Each row has a name. After each piece below comes the name of the row it's from, unless a question asks for something else. Each question is about the rows just above it. Places in a row count from 1.

[116 165 146 127] -> mevem
[123 129 115 122] -> tipos
[100 129 144  93] -> nosen
[100 181 144  93] -> mefit
[117 165 165  70] -> meda
Row and place of [122] in the named rows:
tipos, 4
Where in the named rows is [116]?
mevem, 1

[140 133 127 144 117 121 146 157 127 141 145 129 142 136 134 102 154 145
 135 135 121 139 109 132 117 123 145 118 124 120 111 138 133 116  89 135
 132 141]  Mot
[140 133 127 148 117 121 146 157 127 141 145  94 142 136 134 102 154 145
 134 135 121 139 109 132 117 123 145 118 124 120 124 108 125 137 178 130
 146 134]  zedob
[133 119 141 121 129 120 116 112 122 118 113 128 125 122 132 142 113 119
 116 138 128 133 134 116 130 128 119 131 133 143 141 128 129 132 136 123
 116 121]  somur
[157 106 149 109 130 113 157  98 101 104 144 142 143 143  91 116 185 137
  93 128 152  80 120  99 125 156 129 105 119 112 178 169 107 133 153 141
 141  78]  tega
q: [140 133 127 144 117 121 146 157 127 141 145 129 142 136 134 102 154 145
 135 135 121 139 109 132 117 123 145 118 124 120 111 138 133 116  89 135
 132 141]
Mot
Where in the named rows is [148]?
zedob, 4
Where in the named rows is [93]?
tega, 19
Row and place of [131] in the named rows:
somur, 28
q: [157 106 149 109 130 113 157  98 101 104 144 142 143 143  91 116 185 137
  93 128 152  80 120  99 125 156 129 105 119 112 178 169 107 133 153 141
 141  78]
tega
Row and place of [107] in the named rows:
tega, 33
Which row holds [140 133 127 148 117 121 146 157 127 141 145  94 142 136 134 102 154 145
 134 135 121 139 109 132 117 123 145 118 124 120 124 108 125 137 178 130
 146 134]?
zedob

[107  93  83  80]  Zifog
[ 82 126 101  94]  palur
[ 84  83 116 102]  zez
Where in the named rows is [84]?
zez, 1
Where in the named rows is [82]?
palur, 1
Where in the named rows is [107]?
Zifog, 1
Where in the named rows is [94]?
palur, 4
Row and place of [101] in the named rows:
palur, 3

[118 131 122 143 136] -> sir
[118 126 115 143 136] -> vika
[125 129 124 135 133] -> pidok
[128 127 129 121  95] -> susir
[130 128 131 118  91] -> rotu
[130 128 131 118 131] -> zafik
[115 132 135 129 111] -> Laz
Where in the named rows is [133]?
pidok, 5
Where in the named rows is [121]?
susir, 4
[125] is at row and place
pidok, 1
[122] is at row and place
sir, 3
[132] is at row and place
Laz, 2

[161 121 104 112  98] : miki
[115 125 188  95 120] : Deban
[122 102 121 147 166] : pev
[110  68  75  75 172] : gola
[107 131 163 143 155] : vub
[128 137 163 123 130] : Tugu
[121 134 102 143 112] : fos
[ 95 138 106 129 185] : fon
[128 108 123 129 151] : Der
[ 87 116 120 143 178] : fupus
Row and place of [125] in the named rows:
Deban, 2
Where in the named rows is [122]?
pev, 1

[151 132 128 139 130 120 125 134 124] -> Vam
[157 119 153 177 156  98 115 133 149] -> Rozu
[107 119 153 177 156  98 115 150 104] -> Parol
Row and place of [128] in the named rows:
Vam, 3
[150] is at row and place
Parol, 8
Where in the named rows is [139]?
Vam, 4
Where in the named rows is [132]?
Vam, 2

[127 118 117 137 120 128 117 127 127 124 127 124 124 123 123 128 127 123] : pupo
[127 119 117 128  99 128 117 127 127 124 127 124 124 123 123 128 127 123] : Vuf
[101 138 129 102 140 100 102 138  99 144 129 144 145 145 145 140 120 142] : Suvok
[101 138 139 102 140 100 138 138  99 144 100 144 145 145 145 140 100 145] : lufu
q: [101 138 139 102 140 100 138 138  99 144 100 144 145 145 145 140 100 145]
lufu
Row and place of [119] in the named rows:
Vuf, 2
q: [101 138 129 102 140 100 102 138  99 144 129 144 145 145 145 140 120 142]
Suvok
Where in the named rows is [139]?
lufu, 3
q: [127 119 117 128  99 128 117 127 127 124 127 124 124 123 123 128 127 123]
Vuf

[158 106 117 116]  kipa
[158 132 131  95]  gato
[151 106  94  73]  Rivos
Where in the named rows is [116]?
kipa, 4
[94] is at row and place
Rivos, 3
Where in the named rows is [117]?
kipa, 3
Where in the named rows is [95]?
gato, 4
[73] is at row and place
Rivos, 4
Row and place of [132] in the named rows:
gato, 2

[140 115 155 128 132 154 135]  Fefol
[152 133 155 128 132 154 135]  rog
[152 107 155 128 128 153 107]  Siza
[152 107 155 128 132 160 141]  refos
q: [152 107 155 128 128 153 107]
Siza
q: [152 107 155 128 132 160 141]
refos
Row and place of [115] in the named rows:
Fefol, 2
Row and place of [141] in the named rows:
refos, 7

[129 144 124 120 119 122 144] : mer
[139 127 153  97  93 156 131] : Ruv
[136 106 109 130 138 153 134] : pifo
[105 154 120 162 146  98 157] : Vud
[139 105 124 123 122 152 117] : tik
[116 187 132 155 125 120 174] : sus
[116 149 114 136 117 164 145] : Niku
[136 106 109 130 138 153  98] : Fam
[139 140 144 139 132 102 145] : vil
[109 135 120 131 131 122 120] : vikon
Row and place of [174] in the named rows:
sus, 7
[93] is at row and place
Ruv, 5
[123] is at row and place
tik, 4
[156] is at row and place
Ruv, 6
Where in the named rows is [129]?
mer, 1
[146] is at row and place
Vud, 5

[154 189 167  78 151 110 125 103 118  70 180 157 116 136 106 182 129 123
 183 107 101  80 137 108 168 113  80 139 120 122 139  72] : Duk
[140 158 148 119  76 168 137 165 137 179 169  99  79 153 160 186 130 182
 179  87 184 187  98 144 153 136  69 135  70  90  70 111] : lamon
[154 189 167  78 151 110 125 103 118  70 180 157 116 136 106 182 129 123
 183 107 101  80 137  75  83 128 134 120  91  78 145 107] : Voko
[ 96  92 169 120  75  68 166 148 146  93  97 137 176 163 176  68 177 145
 125 112 173 108 167 109 133 175 161  99 156  92  67 139] : degu
[134] is at row and place
Voko, 27
Where in the named rows is [144]?
lamon, 24

[108 121 110 130 137]  Budo
[154 122 133 128 105]  kat
[ 95 140 135 133 145]  rem
[168 110 125 122 111]  lilo
[126 130 144 134 121]  Bidad
[120 140 138 136 124]  gine
[175 113 127 126 101]  des
[142 130 116 111 131]  bik
[ 83 139 127 131 122]  bek
Where in the named rows is [142]?
bik, 1
[135] is at row and place
rem, 3
Row and place of [83] in the named rows:
bek, 1
[125] is at row and place
lilo, 3

[114 119 127 129 142 111 147 125 144 108 145 117 102 135 109 118 125 116
 142 121 116 129 103 116 138 125 105 122 122 119 131 118 138 102 148] -> nim
[120 165  92 119 157 128 172 164 107 130 105 156 111  94 102 114 121 134
 110 172 159 139 133 169 156  94 149 170 133 114 132 134 158 138 104] -> dut
[112 118 146 147 145 125 139 130 158 112 160 130 111 156 129 128 146 123
 166 125 126 133 102 121 131 143 108 112 135 123 131 119 138 101 170] -> Fiv
[117 137  98 118 157  84 165 153 130 126 110 111  90  89  67 116 114 131
 120 137 120 140 137 120 164  93 104 142 136 106 126 109 168 151  95] -> nof
[132 118 125 115 116 105 130 130 103 139 118  93 124 108 104 130 108 124
 104 109 108 119 133 109 124 116 107 119  98 127 126 113 120 164 107] -> pati
[150 104 141 128 108 143  89  98 124 127 127 108 140 135 131 140 129 127
 134  86  90 133 103  86 129 143 117 102 155 140 121 126 128 125 117] -> Nubik
The row with [132 118 125 115 116 105 130 130 103 139 118  93 124 108 104 130 108 124
 104 109 108 119 133 109 124 116 107 119  98 127 126 113 120 164 107] is
pati
Where in the named rows is [155]?
Nubik, 29
q: [120 165  92 119 157 128 172 164 107 130 105 156 111  94 102 114 121 134
 110 172 159 139 133 169 156  94 149 170 133 114 132 134 158 138 104]
dut
[169] is at row and place
dut, 24
Where do [117 137  98 118 157  84 165 153 130 126 110 111  90  89  67 116 114 131
 120 137 120 140 137 120 164  93 104 142 136 106 126 109 168 151  95] appear?
nof
The row with [112 118 146 147 145 125 139 130 158 112 160 130 111 156 129 128 146 123
 166 125 126 133 102 121 131 143 108 112 135 123 131 119 138 101 170] is
Fiv
[113] is at row and place
pati, 32

[127 127 130 123 129 133 132 132 129 134 130 118 131 126 129 127] = kek
[141 122 142 137 116 133 127 142 125 139 129 125 137 135 115 133] = nek
[141 122 142 137 116 133 127 142 125 139 129 125 137 135 115 147] = zirig
[127 122 142 137 116 133 127 142 125 139 129 125 137 135 115 133] = dar
[150  97 127 154 107 121 116 135  96 132  81 172 123 106  78 149] = tadud
q: [127 122 142 137 116 133 127 142 125 139 129 125 137 135 115 133]
dar
[81] is at row and place
tadud, 11

[131 138 126 125 140 134 129 121 120 119 130 118 119]  Zolob
[129 130 130 128 139 133 123 119 120 123 128 117 138]  nol
[129 121 130 128 134 137 128 127 133 118 140 125 130]  nurat
[129 140 125 112 101 134 110 111 105 139 129 135 118]  Sebe
[129 128 129 121 121 136 122 121 117 127 135 129 125]  nusa
[128  92 137 154 188 142 159 154 159  88 156 110 119]  fofed
[129 111 133 137 152 131 140 137 137 108 145 119 126]  Pomuz
Row and place of [142] in the named rows:
fofed, 6
Where in the named rows is [88]?
fofed, 10
Where do [129 121 130 128 134 137 128 127 133 118 140 125 130] appear?
nurat
Where do [129 130 130 128 139 133 123 119 120 123 128 117 138] appear?
nol
q: [128  92 137 154 188 142 159 154 159  88 156 110 119]
fofed

[ 79 153 118 124 133 112 109 107 130] = gupud
[143  98 170  99 104 114 138  98 106] = lufut
[164 141 133 147 159  91  98 127 148] = podut
[155 147 113 136 145 127 139  98 146] = Sobel
[144 120 115 147 146 117 111 150 147] = kuf
[132  98 185 163  84 113 144  73  88] = bapi
Row and place of [112] in the named rows:
gupud, 6
Row and place of [163] in the named rows:
bapi, 4
Where in the named rows is [164]?
podut, 1
[73] is at row and place
bapi, 8

[ 91 129 123  85  96 112 103 116  76 130  94 167 129 120 101 114 156 102
 107  94 166 100 124  94  96 173]  peli
[ 93 176 116  96  98 104  94 163  97 176 100 161 174 155 100 110 149  87
  97  98 166 157 172  92  97 139]  sutum
[ 93 176 116  96  98 104  94 163  97 176 100 111 174 155 100 110 149  87
  97  98 166 157 126 142 139 113]  lubi
[167] is at row and place
peli, 12
Row and place of [112] in the named rows:
peli, 6
Row and place of [107] in the named rows:
peli, 19
q: [ 91 129 123  85  96 112 103 116  76 130  94 167 129 120 101 114 156 102
 107  94 166 100 124  94  96 173]
peli

[131 156 145 128 116 138 125 124 116 113 135  99 103 118  96 113 125 154
  82 136 146 120 111 124 118 141 131 135 106 151 126 113 151 126 127 107] -> sirof
[131 125 147 128 117 133 126 124 115 112 135  98 101 118  94 111 127 155
  80 137 147 121 111 123 118 141 131 136 104 152 126 113 153 126 127 108] -> Bov
[129 121 149 127 125 134 133 126 114 111 135  98  97 115  92 104 135 157
  78 136 151 123 115 118 123 141 133 139  99 157 126 118 161 127 133 118] -> lun
[129 122 149 128 122 134 131 125 114 111 135  97  97 115  92 106 133 157
  77 137 150 122 113 119 121 141 132 138  99 156 126 116 159 126 132 115] -> kalun
[129 121 149 127 125 134 133 126 114 111 135  98  97 115  92 104 135 157
  78 136 151 123 115 118 123 141 133 139  99 157 126 120 161 127 133 118] -> ket
[128 120 147 126 130 134 136 128 115 113 134 101  99 115  94 103 138 155
  82 134 151 125 120 117 127 140 133 139  99 156 127 121 162 128 136 125] -> Dizu
[130 124 148 128 124 134 127 124 115 112 135  97  99 117  93 110 128 156
  78 137 148 121 111 121 119 141 132 137 102 154 126 114 155 126 129 110] -> Gug
Which row holds [129 121 149 127 125 134 133 126 114 111 135  98  97 115  92 104 135 157
  78 136 151 123 115 118 123 141 133 139  99 157 126 118 161 127 133 118]?
lun
q: [128 120 147 126 130 134 136 128 115 113 134 101  99 115  94 103 138 155
  82 134 151 125 120 117 127 140 133 139  99 156 127 121 162 128 136 125]
Dizu
q: [131 125 147 128 117 133 126 124 115 112 135  98 101 118  94 111 127 155
  80 137 147 121 111 123 118 141 131 136 104 152 126 113 153 126 127 108]
Bov
The row with [130 124 148 128 124 134 127 124 115 112 135  97  99 117  93 110 128 156
  78 137 148 121 111 121 119 141 132 137 102 154 126 114 155 126 129 110] is
Gug

[114 157  96 146 163 127 163 144  93  95  95 113 165 101 147 167 104]  Moreg
[105 134 127 104 135 113 166 119 115 105 106  85 131 113 109 116 103]  lipa
[109 149 164 152 167 134 168 143 100 103  91 114 164 105 137 157 111]  novoz
[145 119 124  80 107 144 142 139 103  93 130 109 106  90  89 106 103]  vofi
Where in the named rows is [152]?
novoz, 4
Where in the named rows is [130]?
vofi, 11
Where in the named rows is [139]?
vofi, 8
Row and place of [166] in the named rows:
lipa, 7
Row and place of [89] in the named rows:
vofi, 15

[110 114 146 122 135]  malid
[156 113  82 123 161]  kem
[114 113 107 109  99]  Zad
[145 106 126 141 114]  zerof
[106 132  78 137 115]  Nesa
[108  96  94  72 125]  zodi
[117 112 144 100 103]  nenuz
[ 98 142 116 131  95]  lim
[123 126 132 126  88]  Sarif
[159 123 136 114 175]  Nizur
[112] is at row and place
nenuz, 2
Where in the named rows is [135]?
malid, 5
[141] is at row and place
zerof, 4
Where in the named rows is [142]?
lim, 2
[82] is at row and place
kem, 3
Where in the named rows is [125]?
zodi, 5
Row and place of [146] in the named rows:
malid, 3

[151  99 133  65  78 112 143]  sezos
[106 185  92 145 115 128 115]  vuvo
[147 170  91 111  92 119 145]  sutab
Where in the named rows is [65]?
sezos, 4
Where in the named rows is [112]?
sezos, 6

[128 127 128 128 127 128 127 127 126 128 127 129 128 128 127 128 128] = Zoso
[128 125 123  78 125 123 125 118 124  80 126 123 125 113 130  85  79] = Lam
[128  89 122 125  90 125  92 102 164 119  87 164 126 121  97 113 128] = Peres
[128 128 130 129 129 131 124 129 128 129 129 128 127 127 129 129 129] = zutel
Row and place of [80] in the named rows:
Lam, 10
[128 125 123  78 125 123 125 118 124  80 126 123 125 113 130  85  79] is in which row?
Lam

[148 134 123 149  68 147 143 110] -> Pab
[128 145 146 131 154 132 146 133] -> mig
[109 155 145 115 174 118 125 151] -> refi
[151  95 131 147  69 141 140 103] -> zifo
Where in the named rows is [174]?
refi, 5
Where in the named rows is [69]?
zifo, 5
Row and place of [133] in the named rows:
mig, 8

[146 136 114 134 136 149 146 107 141 142 113 150 123 117 146 108 118 148]  Rumur
[139 122 123 122 122 122 137 124 136 136 122 138 123 123 137 123 132 138]  tato
[148 126 126 125 126 123 147 113 144 144 114 150 120 117 148 112 170 149]  dop
[168  82 107  86  81  87 166 124 165 165 105 168 104 109 166 116 161 171]  Mogog
[105  93 147  99  92 106 104 169 114 114 149  98 130 143 104 163 163 102]  tav
Where in the named rows is [171]?
Mogog, 18
Where in the named rows is [170]?
dop, 17
Row and place of [106] in the named rows:
tav, 6
Where in the named rows is [125]?
dop, 4
q: [146 136 114 134 136 149 146 107 141 142 113 150 123 117 146 108 118 148]
Rumur
Where in the named rows is [143]?
tav, 14

[ 77 152 135  70  68 110] = buve
[ 77 152 135 133 159  71] = roki
[153 152 135 136 175  71] = porot
Where in the named rows is [159]?
roki, 5
Where in the named rows is [70]?
buve, 4
Where in the named rows is [68]?
buve, 5
Row and place of [175] in the named rows:
porot, 5
Where in the named rows is [110]?
buve, 6
The row with [ 77 152 135 133 159  71] is
roki

[143 112 116 124 128 127 129 156 157 119 128  81 125 139 128 149 129 114
 109 122 133 121 109 178] = simer
[143 112 116 124 128 127 137 156 157 119 128  81 115 139 128 149 129  77
 109 122 133 121 109 178] = Rafu
[125 131 126 125 126 130 124 126 134 130 124 127 133 127 130 127 126 127
 130 124 128 128 126 128] = mesu
[ 97  76 118 173 153 109 115  92 129 180 149 147 179 173 112 157 104 164
 132 132  69 114 132 133] = sopa
[179 112 116 124 128 121 137 156 157 119 128  81 115 127 128 149 129 114
 109 122 133 121 109 178] = mefus
Which row holds [179 112 116 124 128 121 137 156 157 119 128  81 115 127 128 149 129 114
 109 122 133 121 109 178]?
mefus
Row and place of [76] in the named rows:
sopa, 2
The row with [125 131 126 125 126 130 124 126 134 130 124 127 133 127 130 127 126 127
 130 124 128 128 126 128] is
mesu
Row and place of [97] in the named rows:
sopa, 1

[126 168  99 158 159 107 174 118 112 168 100 124 172 122 169 179 119 110
 167 128 122 130 174 132 129 101] = geb
[136 134 123 131 132 130 137 132 130 134 126 125 135 124 134 139 131 130
 134 127 124 137 136 138 136 123] = mol
[108 119 161 125 125 146 116 130 141 118 157 163 119 168 121 114 123 142
 119 127 166 104 117  99 104 162] = kagi
[114 108 155 113 113 140 105 139 146 107 156 144 106 146 107 137 135 147
 108 127 151 125 105 123 125 153] = Dap
[157 131 111 124 125 131 135 139 131 131 118 102 130  97 129 139 142 131
 130 127  98 160 132 165 160 107] = zeza
[166 102 131 101 101 152 102 151 147 102 141 102  99  97  99 104 153 148
 101 127  99 167  99 170 167 124] = bamel
[166 102 131 101 101 152 102 139 147 102 141 102  99  97  99 104 153 148
 101 127 145 167  99 170 167 124] = gigun
[108 119 161 128 125 146 116 130 141 118 157 163 119 168 121 114 123 142
 119 128 166 104 117  80 104 162] = pob
q: [166 102 131 101 101 152 102 151 147 102 141 102  99  97  99 104 153 148
 101 127  99 167  99 170 167 124]
bamel
q: [108 119 161 128 125 146 116 130 141 118 157 163 119 168 121 114 123 142
 119 128 166 104 117  80 104 162]
pob
Where in the named rows is [112]?
geb, 9
[136 134 123 131 132 130 137 132 130 134 126 125 135 124 134 139 131 130
 134 127 124 137 136 138 136 123] is in which row?
mol

[122 134 142 101  82 113 163 110 129 102 115 130 152 127 127 110 138 121
 111 111 127 130 139 123 142 142 113 161 145 118 117 100 121 130 124 120
 127 160  76 125 125] -> galet
[151 135 154 119  87 122 175 110 129  96 112 130 148 127 127  96 162 118
 105 112 121 118 142 116 137 150 103 157 156 124 121 125 151 130 132 120
 127 153 110 125 116] -> rap
[137 134 141 113 110 115 137 116 129 112 120 130 134 127 127 111 135 120
 112 124 127 118 139 123 137 131 113 134 144 124 121 130 129 130 124 120
 127 134 121 125 125] -> tiseb
[87] is at row and place
rap, 5
[151 135 154 119  87 122 175 110 129  96 112 130 148 127 127  96 162 118
 105 112 121 118 142 116 137 150 103 157 156 124 121 125 151 130 132 120
 127 153 110 125 116] is in which row?
rap
[160] is at row and place
galet, 38
[122 134 142 101  82 113 163 110 129 102 115 130 152 127 127 110 138 121
 111 111 127 130 139 123 142 142 113 161 145 118 117 100 121 130 124 120
 127 160  76 125 125] is in which row?
galet

